Below are the code and all the weights of a small trained network. Each question names an input and a class and asks about switching units off, where a switched-off unit gives its printed mean instead of its output.

import numpy as np


def w(rows, s, z=0):
    codes = np.array(rows[::2]) - 128.0
    scale = np.full(codes.shape[1], s)
    scale[-1] = z or s
    return codes * scale


def norm(h):
    return h / np.sqrt((h * h).mean(-1, keepdims=True) + 1e-5)


def f(y):
    return y / 2 * (1 + np.tanh(0.7978845608 * (y + 0.044715 * y**3)))


def log_softmax(a):
    a = a - a.max(-1, keepdims=True)
    return a - np.log(np.exp(a).sum(-1, keepdims=True))


def net(x, mask):
    res = np.array(x, float).reshape(1, 3) / 4 @ E
    u = 0
    for l in range(2):
        y = f(norm(res) @ A[l][:, :-1].T + A[l][:, -1])
        res = res + np.where(mask[u : u + 4], y, B[l][:, -1]) @ B[l][:, :-1]
        u += 4
    return log_softmax(norm(res)[-1] @ U[:, :-1].T + U[:, -1])


A, B = {}, {}
E = w([
[172,118,111,129,121,72,115,2,76],'x0',
[124,139,150,105,121,141,123,118,119],'x1',
[110,121,152,237,34,121,135,72,77],'x2',
],0.0076)
A[0] = w([
[204,204,38,60,221,99,94,70,92,63],'L0N1',
[185,205,5,49,190,53,31,87,38,91],'L0N2',
[117,2,172,122,100,128,103,152,139,254],'L0N3',
[250,126,98,52,159,149,147,213,160,183],'L0N4',
],0.0054,0.003)
B[0] = w([
[2,58,109,113,104,182,151,80,186,220],'L0N1',
[99,84,231,147,91,48,159,110,195,233],'L0N2',
[109,187,81,150,124,228,120,159,78,180],'L0N3',
[167,169,112,62,173,182,162,113,133,255],'L0N4',
],0.0085,0.0054)
A[1] = w([
[156,191,144,75,185,187,160,85,92,199],'L1N1',
[127,80,129,97,185,61,94,147,183,2],'L1N2',
[48,70,190,193,84,158,44,212,122,164],'L1N3',
[210,148,127,174,150,33,60,2,74,88],'L1N4',
],0.0063,0.0037)
B[1] = w([
[159,108,95,126,189,78,135,191,148,252],'L1N1',
[89,100,173,166,47,181,95,37,152,126],'L1N2',
[71,231,70,146,87,135,152,86,86,251],'L1N3',
[186,39,187,123,131,103,2,181,67,238],'L1N4',
],0.0082,0.004)
U = w([
[191,164,56,33,226,225,189,211,208,167],'0',
[62,22,208,54,123,58,188,29,251,99],'1',
[74,238,60,233,34,230,148,168,46,227],'2',
[236,49,213,222,23,45,2,68,29,6],'3',
],0.0064,0.0016)

Each question gives the input, the list of numbers given to net, and the class t.
The units are the neurons (one row each of A and B). Each row of codes is followed by its name. A weight is (code - 128) times the scale printed after its matrix; where a second scale follows, it is the last column's (A, B and U).
mask holds one flag per neuron, layer by layer. A switched-off neuron (its flag False) gives its mean, the last column of its row in B, instead of its output. The means were averaged over made-up inputs and are rounded, as every weight is.
A unit's drop is (log p(t) with every unit on - log p(t) with that unit switched off) / (log p(t) with every unit on - log p(t) with every unit switched off).
The circuit of an input: a set's keep is (log p(t) with only the set's units on - log p(t) with every unit switched off) / (log p(t) with every unit on - log p(t) with every unit switched off). Starting from all 8 units, units are removed one at a time, each time the one whose removal leaves the highest keep (on an exact tie, the one counted first), for as long as the keep stays at least 0.8.
units of the circuit, in order: the units of the circuit, biggest drop first
k most important neurons: the k neurons with the biggest drops, biggest first
k most important neurons of layer l: the k neurons of layer l with the biggest drops, biggest first
drop of u: that unit's drop, to one decimal
input [0,2,0], class 0: units of the circuit, in order => L0N2
input [-2,8,1], class 2: units of the circuit, in order => L0N4, L1N3
input [1,-2,-4], class 1: 2 most important neurons => L0N2, L0N1
input [1,6,-7], class 1: 2 most important neurons => L0N2, L0N1
input [0,-5,0], class 0: 3 most important neurons => L0N2, L0N1, L1N3
input [1,6,-3], class 1: 2 most important neurons of layer 0 => L0N2, L0N1
input [1,4,2], class 3: 2 most important neurons => L0N1, L0N4
input [2,2,-8], class 1: 2 most important neurons => L0N2, L0N1
input [2,-3,1], class 3: 2 most important neurons => L0N1, L1N4
input [1,1,-7], class 1: 3 most important neurons of layer 0 => L0N2, L0N1, L0N3
input [3,1,-5], class 1: drop of L0N2 => 0.3
input [2,-3,-4], class 1: drop of L0N2 => 0.3
input [6,8,-8], class 1: drop of L0N2 => 0.3
input [4,0,-6], class 1: most important neuron of layer 0 => L0N2
